Here is a tiny trained network, its code and every weight. The questions are about switching its units off for an input and a class, where a switched-off unit gives its printed mean instead of its output.

import numpy as np


def w(rows, s, z=0):
    codes = np.array(rows[::2]) - 128.0
    scale = np.full(codes.shape[1], s)
    scale[-1] = z or s
    return codes * scale


def f(y):
    return np.maximum(y, 0)


def log_softmax(a):
    a = a - a.max(-1, keepdims=True)
    return a - np.log(np.exp(a).sum(-1, keepdims=True))


def net(x, mask):
    res = np.array(x, float).reshape(1, 6) / 4 @ E
    y = f(res @ A[0][:, :-1].T + A[0][:, -1])
    res = res + np.where(mask, y, B[0][:, -1]) @ B[0][:, :-1]
    return log_softmax(res[-1] @ U[:, :-1].T + U[:, -1])


A, B = {}, {}
E = w([
[232,168,66,84,39,79,232,45,176,190,91,47],'x0',
[147,135,126,153,130,143,126,104,115,144,141,147],'x1',
[220,238,130,196,163,133,75,199,170,39,51,113],'x2',
[122,129,99,149,133,133,141,152,119,140,179,88],'x3',
[171,105,161,137,70,106,112,150,80,119,107,124],'x4',
[142,157,216,91,247,21,175,126,59,195,138,110],'x5',
],0.013)
A[0] = w([
[111,92,91,103,72,164,153,82,141,161,99,93,155],'neuron 0',
[155,253,121,182,157,57,118,173,144,147,72,114,125],'neuron 1',
[157,201,127,172,105,165,88,166,171,104,101,107,136],'neuron 2',
[121,97,156,58,165,95,161,74,60,177,131,88,198],'neuron 3',
[137,124,92,177,98,219,112,177,167,90,89,135,182],'neuron 4',
[174,133,47,114,62,122,177,79,164,137,102,90,154],'neuron 5',
[66,60,103,146,52,157,107,122,149,115,139,159,255],'neuron 6',
[94,126,160,137,159,154,142,164,82,89,134,184,195],'neuron 7',
],0.012,0.0086)
B[0] = w([
[91,150,139,74,86,159,101,68,79,139,104,95,212],'neuron 0',
[174,207,145,156,220,103,145,205,109,124,28,165,227],'neuron 1',
[111,161,159,143,173,175,157,95,212,30,112,41,205],'neuron 2',
[110,118,156,98,125,53,105,127,113,234,134,116,250],'neuron 3',
[63,111,159,172,59,184,88,144,225,74,100,173,211],'neuron 4',
[108,192,161,11,16,140,192,92,109,78,102,95,248],'neuron 5',
[78,38,48,148,100,219,160,115,130,152,71,131,220],'neuron 6',
[76,97,117,167,196,144,82,231,84,144,166,154,192],'neuron 7',
],0.012,0.026)
U = w([
[106,8,3,174,116,210,148,115,141,191,93,136,251],'0',
[93,9,160,109,195,93,85,132,93,200,225,138,232],'1',
[120,111,77,60,54,178,154,40,103,115,144,127,100],'2',
[164,155,146,69,101,22,138,43,137,216,164,114,24],'3',
[125,110,117,207,138,197,90,146,200,64,126,128,157],'4',
[137,196,147,173,216,136,119,217,56,92,152,140,171],'5',
[176,186,148,93,95,173,184,81,195,40,116,115,20],'6',
[255,210,98,121,161,100,246,124,134,157,53,99,66],'7',
],0.0094,0.0028)

Each question gives the input, the list of numbers given to net, and the class t.
The units are the neurons (one row each of A and B). Each row of codes is followed by its name. A weight is (code - 128) times the scale printed after its matrix; where a second scale follows, it is the last column's (A, B and U).
mask holds one flag per neuron, in row order. A switched-off neuron (its flag False) gives its mean, the last column of its row in B, instead of its output. The means were averaged over made-up inputs and are rounded, as every weight is.
A unit's drop is (log p(t) with every unit on - log p(t) with that unit switched off) / (log p(t) with every unit on - log p(t) with every unit switched off).
The circuit of an input: a set's keep is (log p(t) with only the set's units on - log p(t) with every unit switched off) / (log p(t) with every unit on - log p(t) with every unit switched off). Starting from all 8 units, units are removed one at a time, each time the one whose removal leaves the highest keep (on an exact tie, the one counted first), for as long as the keep stays at least 0.8.
units of the circuit, in order: the units of the circuit, biggest drop first
k most important neurons: the k neurons with the biggest drops, biggest first
drop of u: that unit's drop, to one decimal
input [1,-6,-6,3,-3,1], class 3: units of the circuit, in order : neuron 3
input [5,5,-1,1,-7,1], class 3: 3 most important neurons : neuron 6; neuron 4; neuron 2
input [1,-8,0,6,4,7], class 3: 2 most important neurons : neuron 3; neuron 7
input [-2,5,2,-4,1,0], class 4: 2 most important neurons : neuron 3; neuron 5
input [0,-8,7,4,-6,-7], class 4: 2 most important neurons : neuron 4; neuron 0
input [-1,4,0,-3,7,1], class 1: units of the circuit, in order : neuron 1; neuron 5; neuron 6
input [7,-5,0,6,-4,1], class 3: 4 most important neurons : neuron 6; neuron 4; neuron 2; neuron 3
input [-2,1,7,1,8,0], class 4: 2 most important neurons : neuron 4; neuron 2
input [-3,-1,8,2,8,0], class 4: 3 most important neurons : neuron 4; neuron 2; neuron 3
input [1,7,-3,-2,-3,4], class 3: 2 most important neurons : neuron 7; neuron 6
input [-1,0,0,-1,5,6], class 1: 2 most important neurons : neuron 5; neuron 3
input [1,5,-2,-2,6,6], class 3: 2 most important neurons : neuron 7; neuron 6
input [0,6,1,-1,-8,4], class 5: 2 most important neurons : neuron 5; neuron 6
input [0,3,8,3,5,-7], class 4: units of the circuit, in order : neuron 4
input [-1,5,-7,-7,1,-6], class 0: drop of neuron 6 : 2.6
input [2,0,0,4,8,7], class 3: drop of neuron 2 : 0.1
input [-7,-5,-6,-8,-5,-4], class 0: drop of neuron 0 : 0.0
